Below are the code and all the weights of a small trained network. Each question names an input and a class and asks about switching units off, where a switched-off unit gives its printed mean instead of its output.

import numpy as np


def w(rows, s, z=0):
    codes = np.array(rows[::2]) - 128.0
    scale = np.full(codes.shape[1], s)
    scale[-1] = z or s
    return codes * scale


def f(y):
    return y / 2 * (1 + np.tanh(0.7978845608 * (y + 0.044715 * y**3)))


def log_softmax(a):
    a = a - a.max(-1, keepdims=True)
    return a - np.log(np.exp(a).sum(-1, keepdims=True))


def net(x, mask):
    res = np.array(x, float).reshape(1, 5) / 4 @ E
    y = f(res @ A[0][:, :-1].T + A[0][:, -1])
    res = res + np.where(mask, y, B[0][:, -1]) @ B[0][:, :-1]
    return log_softmax(res[-1] @ U[:, :-1].T + U[:, -1])


A, B = {}, {}
E = w([
[110,79,189,23,30,86,199],'x0',
[165,206,198,185,30,118,44],'x1',
[165,45,157,97,178,22,30],'x2',
[69,34,112,104,81,255,35],'x3',
[233,54,34,171,64,109,151],'x4',
],0.0086)
A[0] = w([
[92,212,125,165,66,217,209,61],'N0',
[165,188,110,237,225,119,120,104],'N1',
[121,119,196,94,213,173,159,114],'N2',
[161,220,160,151,171,31,191,2],'N3',
[136,154,70,183,199,191,66,64],'N4',
[106,118,61,89,181,178,223,58],'N5',
[66,183,211,132,155,138,84,144],'N6',
[165,83,125,68,191,94,89,100],'N7',
[122,217,127,164,27,162,125,96],'N8',
[71,79,155,89,38,103,175,63],'N9',
[54,183,185,93,141,113,110,98],'N10',
[66,145,159,100,149,163,89,85],'N11',
[134,127,189,29,42,74,195,99],'N12',
[138,101,184,124,124,32,13,84],'N13',
[192,74,56,186,33,123,123,122],'N14',
[164,181,222,178,38,95,29,58],'N15',
[80,51,123,107,85,255,24,52],'N16',
],0.0097,0.0061)
B[0] = w([
[194,124,146,135,201,219,128,216],'N0',
[113,141,142,87,80,134,84,218],'N1',
[130,89,74,159,77,125,139,175],'N2',
[147,179,154,52,128,89,173,220],'N3',
[107,134,147,104,76,124,48,200],'N4',
[80,96,89,113,150,148,140,193],'N5',
[171,91,97,194,85,91,124,218],'N6',
[107,114,114,109,177,202,150,195],'N7',
[78,102,84,126,170,164,161,204],'N8',
[129,144,124,107,123,134,53,187],'N9',
[198,75,79,156,90,103,133,196],'N10',
[166,120,112,152,114,98,142,169],'N11',
[110,164,133,119,89,139,46,233],'N12',
[174,120,144,143,234,248,150,230],'N13',
[183,90,101,176,87,88,141,218],'N14',
[28,96,64,98,146,102,154,239],'N15',
[149,211,173,32,144,58,182,246],'N16',
],0.013,0.012)
U = w([
[178,125,147,128,178,221,140,114],'0',
[159,207,170,79,126,56,189,103],'1',
[115,153,146,114,77,138,5,108],'2',
[207,59,102,162,76,79,150,109],'3',
[23,73,94,112,153,118,162,160],'4',
[108,129,159,152,100,125,147,255],'5',
[121,119,184,171,134,131,134,102],'6',
],0.016,0.018)

Each question gives the input, the list of numbers given to net, and the class t.
The units are the neurons (one row each of A and B). Each row of codes is followed by its name. A weight is (code - 128) times the scale printed after its matrix; where a second scale follows, it is the last column's (A, B and U).
mask holds one flag per neuron, in row order. A switched-off neuron (its flag False) gives its mean, the last column of its row in B, instead of its output. The means were averaged over made-up inputs and are rounded, as every weight is.
A unit's drop is (log p(t) with every unit on - log p(t) with that unit switched off) / (log p(t) with every unit on - log p(t) with every unit switched off).
The circuit of an input: a set's keep is (log p(t) with only the set's units on - log p(t) with every unit switched off) / (log p(t) with every unit on - log p(t) with every unit switched off). Starting from the 12 units with the biggest drops (on a tie, the unit counted first), units are removed one at a time, each time the one whose removal leaves the highest keep (on an exact tie, the one counted first), for as long as the keep stays at least 0.8.
circuit, biggest first: the units of the circuit, biggest drop first
unit that matters most: the unit with the biggest drop
k most important neurons: the k neurons with the biggest drops, biggest first
drop when u is switched off: that unit's drop, to one decimal
input [0,2,8,5,6], class 0: unit that matters most => N13
input [7,5,-5,-4,-3], class 2: 2 most important neurons => N12; N13
input [3,-4,6,6,-6], class 0: 3 most important neurons => N13; N7; N3
input [-5,6,0,1,0], class 4: 2 most important neurons => N15; N12
input [1,-7,7,-7,4], class 0: 3 most important neurons => N7; N16; N15
input [-7,-2,-5,-1,-3], class 2: 3 most important neurons => N4; N1; N13
input [7,1,7,3,0], class 0: 4 most important neurons => N13; N7; N4; N1
input [-4,2,-2,-5,-8], class 3: 3 most important neurons => N6; N10; N16
input [7,-5,-7,-1,0], class 0: 4 most important neurons => N0; N4; N1; N15
input [-5,8,-5,-6,5], class 4: 2 most important neurons => N8; N15
input [-8,-8,8,-1,8], class 0: 2 most important neurons => N7; N15
input [3,0,0,6,6], class 1: 3 most important neurons => N16; N6; N10
input [7,8,2,-2,6], class 4: 4 most important neurons => N15; N8; N4; N1
input [2,-5,7,0,7], class 0: circuit, biggest first => N7
input [-2,-3,5,1,-6], class 3: circuit, biggest first => N6; N10
input [-2,-7,-2,-5,6], class 4: 2 most important neurons => N5; N16
input [-1,4,3,-5,5], class 1: 2 most important neurons => N3; N6
input [4,-2,-4,7,-7], class 1: 2 most important neurons => N16; N14
input [8,0,6,0,1], class 2: drop when N0 is switched off => 0.2
input [7,4,3,0,2], class 2: drop when N12 is switched off => 0.3
input [-4,0,-1,-5,2], class 1: circuit, biggest first => N3
input [-5,-6,-2,7,6], class 1: drop when N16 is switched off => 0.9
input [-7,2,1,-4,6], class 2: drop when N4 is switched off => 0.2
